Each row has a name. Each piece below is followed by the name of the row it came from, unless a question asks for something else. Each question is about the rows just above it.

[ 13.5 -60.8  22.9   8.8  33.3  48.4 -62.8  -5.8   0.5   0.3 -52.4  57.5
  -0.3  36.6] -> serem
[-50.6 -34.6  25.2  33.8  20.9   2.1 -39.4 -57.8 -38.6 -14.3 -23.6  45.0
  -9.7  42.5] -> Pulef
[-67.4 -12.0   0.3  64.8   4.5 -56.1  -2.4 -42.7 -58.4 -93.2 -46.3 -47.1
 -83.6   5.4] -> viril
[ 44.5  31.8 -19.3 -27.9 -33.0  -4.1  50.6 -16.4 -10.6 -26.6 -65.9   7.0
 -33.2  82.7] -> zibed
[ 44.5  31.8 -19.3 -27.9 -33.0  -4.1  50.6  61.4  36.7  22.4  25.7 -47.2
  37.9 -30.0] -> tomus
[ 45.2  -9.7  42.5  31.8 -14.6 -35.8  38.3 -16.4   9.2  36.6  49.9 -53.2
  42.2 -90.7] -> ves
[-35.4  49.8 -15.8  46.9  81.7 -37.8   6.4   2.9 -37.9 -49.1  -3.0  -9.9
 -24.0 -27.5] -> bovub
[ 55.3 -77.4  72.1 -37.8  17.4  41.6 -56.4  48.2  60.2  47.0 -41.3  34.4
  16.4  59.2] -> lod
[-63.0  83.0 -78.1  39.0  33.2 -60.4  66.6 -46.8 -62.5 -82.9  37.8 -44.1
 -39.5 -85.1] -> Bomo
[-58.3 -44.3  87.1  25.0  77.1   3.0 -66.5 -21.0 -15.2 -47.8 -78.3  39.7
 -58.0  86.1] -> fimup
Move every entry of [-35.8  38.3] by -1 step of 0.1.
[-35.9  38.2]
Move every entry of [-9.7 42.5 31.8] by +1 step of 0.1.
[-9.6 42.6 31.9]
Which row holds this, read backwards? [-21.0 -66.5   3.0]
fimup
Move every entry of [ 31.8 -19.3 -27.9 -33.0] by +1 step of 0.1.
[ 31.9 -19.2 -27.8 -32.9]
[42.5 -9.7 45.0] is which row, read backwards?
Pulef
How many entries does [ 55.3 -77.4  72.1 -37.8  17.4] have?
5

[-15.2  15.9 -47.3 -30.5 -44.4  16.3 -30.5  28.1] : viril
[ 47.3  12.7  41.0  42.6  34.2 -16.7  43.0 -43.1] : zibed
[ 22.2  -5.3  12.4  11.5  10.4  -3.0  11.4 -16.6] : ves
[-33.4  -0.7 -45.1 -16.2 -35.4  -2.5 -16.5  13.2] : litu
[ -8.2 -12.5  23.3  21.1  23.8 -16.0  20.2 -17.9] : Bomo
[ 42.7 -12.1  48.3  32.0  39.1  -8.8  31.6 -31.1] : bovub
[ 47.3 -22.7  41.0  42.6  34.2 -21.4  27.2 -28.7] : fimup
[-48.0  17.2 -46.2 -37.5 -39.8  12.1 -37.5  37.1] : Pulef
[ 47.3 -22.7  41.0  42.6  34.2 -16.7  43.0 -43.1] : Buza
[-39.4  -3.7 -72.5 -16.3 -60.6  -4.9 -17.2  12.5] : lod
Shift each entry of [-48.0  17.2 -46.2] by +1 times 0.1:
[-47.9  17.3 -46.1]
How many entries does [ 47.3 -22.7  41.0  42.6  34.2] have?
5

[ 34.1 -48.3 -19.7 -19.7 -18.3  35.7   6.2] -> tomus
[-38.9  -4.7 -14.7 -19.7  10.3 -11.1  -7.7] -> Pulef
[ 69.1  34.0 -48.3 -19.7   0.3  67.8  26.1] -> Bomo
[ -4.8 -14.7 -19.7 -19.7   6.7 -32.0 -10.4] -> litu
[-14.7 -19.7  10.3] with -1 step of 0.1 on every entry:
[-14.8 -19.8  10.2]
Which row holds [26.1 67.8  0.3] read backwards?
Bomo
[-19.7 -14.7  -4.7] is which row, read backwards?
Pulef
Which row holds this, read backwards? [-19.7 -48.3  34.0]
Bomo
Move every entry of [-19.7] by +1 step of 0.1.
[-19.6]
Count the entries of [69.1 34.0]:
2
Move every entry of [-19.7 -19.7 -18.3] by -1 step of 0.1.
[-19.8 -19.8 -18.4]

[20.2 51.0 23.2 30.4 23.7 30.1 47.0 21.2 23.5 21.2 25.4 21.4 20.5 26.5
 26.4 52.4 34.2 20.8 33.3 44.8 29.6 34.1] : bovub
[30.1 33.0 14.6 21.5 26.0 37.8 23.0 27.8 24.7 18.9 21.7 33.5 40.0 39.0
 22.2 39.0 26.5 25.5 34.9 19.1 16.8 27.3] : ves
[39.0 19.4 19.9 21.5 19.7 19.5 20.0 31.4 31.7 46.1 32.6 23.2 16.8 31.1
 25.0 24.3 33.2 25.7 29.7 22.3 26.9 27.3] : zibed
[26.0 37.8 23.0 27.9 24.7 18.9 21.7 33.5 40.0 39.0 22.2 36.3 23.9 20.7
 27.3 37.6 20.3 29.7 28.7 23.9 21.7 67.2] : Buza
[28.9 29.0 35.6 32.2 43.6 27.3 18.3 24.1 21.5 37.7 24.3 40.6 38.7 30.9
 24.3 21.3 36.4 33.5 34.9 24.0 19.6 30.0] : tomus
[31.7 35.5 21.4 74.9 41.8 34.4 20.3 27.6 27.2 19.7 10.9 24.1 32.2 34.4
 46.3 27.1 25.7 28.5 10.4 22.1 25.9 30.6] : viril
[21.6 16.8 19.6 30.5 19.1 39.6 29.3 28.4 22.5 22.0 19.3 24.7 20.2 20.2
 27.5 29.0 18.3 14.5 37.6 22.5 17.0 29.3] : Pulef
[52.6 23.9 35.6 29.8 46.1 23.7 25.0 15.5 25.8 27.9 40.9 33.7 23.4 51.5
 23.6 30.6 33.4 24.9 46.0 23.9 27.5 32.1] : Bomo
[26.9 18.7 23.3 25.2 37.5 38.5 17.4 26.6 19.3 55.0 29.6 24.7 20.4 57.0
 29.0 25.7 14.6 45.3 23.5 22.3 18.7 24.2] : serem
[24.2 26.5 30.1 25.1 18.1 23.7 17.9 42.9 20.9 17.8 23.3 23.7 22.5 31.2
 32.1 17.7 23.2 35.9 30.6 23.8 20.3 28.8] : fimup
Which row holds this, read backwards? [22.2 39.0 40.0 33.5 21.7 18.9 24.7 27.8 23.0 37.8 26.0]
ves
How many entries does [26.0 37.8 23.0 27.9 24.7 18.9 21.7 33.5 40.0 39.0 22.2 36.3] have?
12
Shift each entry of [10.4] by +1 times 0.1:
[10.5]
Count the entries of [24.2 26.5 30.1 25.1]:
4

[  0.2 -15.1  13.4  33.2 -12.1  28.1 -19.0  59.5  -1.2  16.2  -6.3 -20.5
 -49.6 -13.1 -11.9 -20.7  -3.6  15.4 -25.4  23.1  -2.0   7.5 -12.8] = zibed
[  0.3  28.2   4.0  -0.9  17.0 -23.9 -19.2  62.3  38.4  27.4  40.7  10.4
   5.8  13.2 -24.7 -20.6  67.9  27.7  30.8 -22.7  -4.6  -3.5 -12.1] = serem
[  2.6 -20.0   2.0  25.9 -22.4  25.5  15.2  -1.6 -33.3 -11.3 -34.1 -17.1
 -49.6  -9.3  -3.9 -20.5 -23.3 -17.5 -21.5   3.1  -6.9   8.6 -12.7] = tomus
[ 13.6  -5.8  10.0 -11.5   0.9  -6.4   3.9 -90.9 -36.1 -16.9 -41.0  36.7
  68.6 -17.7  -2.7  51.0 -28.1 -42.7  -6.2   6.2   7.0 -24.8  71.8] = fimup
[ 18.5  -2.2 -30.6  36.5 -32.9  14.8  22.1 -25.8 -15.4 -15.0  33.5 -16.9
 -35.0 -29.2 -24.7 -15.2  -5.2 -13.3 -25.4 -20.0  13.0  36.8  -1.5] = Bomo
[  9.6 -20.0 -10.4  -8.8 -32.9   4.1  48.9 -31.5 -44.5 -24.0  -4.5 -20.5
 -16.1 -25.4  13.2   4.7 -42.9 -14.3 -24.3  45.4  -6.9  12.7  -3.1] = ves
[  2.9  -3.5  13.3  -4.6 -10.8   6.4   9.5 -90.9 -44.5 -24.0 -41.0  35.7
  72.0 -29.3  -0.2  46.2 -42.9 -42.7 -25.1  38.8  16.6 -24.8  71.2] = Buza
How many entries does [  9.6 -20.0 -10.4  -8.8 -32.9   4.1  48.9 -31.5 -44.5 -24.0  -4.5 -20.5
 -16.1 -25.4  13.2   4.7 -42.9 -14.3 -24.3  45.4] have?
20
Number of entries in [ 13.6  -5.8  10.0 -11.5   0.9  -6.4   3.9 -90.9 -36.1 -16.9 -41.0]:
11
How many entries does [ 2.9 -3.5 13.3] have?
3
Count the entries of [ 18.5  -2.2 -30.6  36.5 -32.9  14.8  22.1 -25.8 -15.4 -15.0  33.5 -16.9
 -35.0 -29.2 -24.7 -15.2  -5.2]:
17

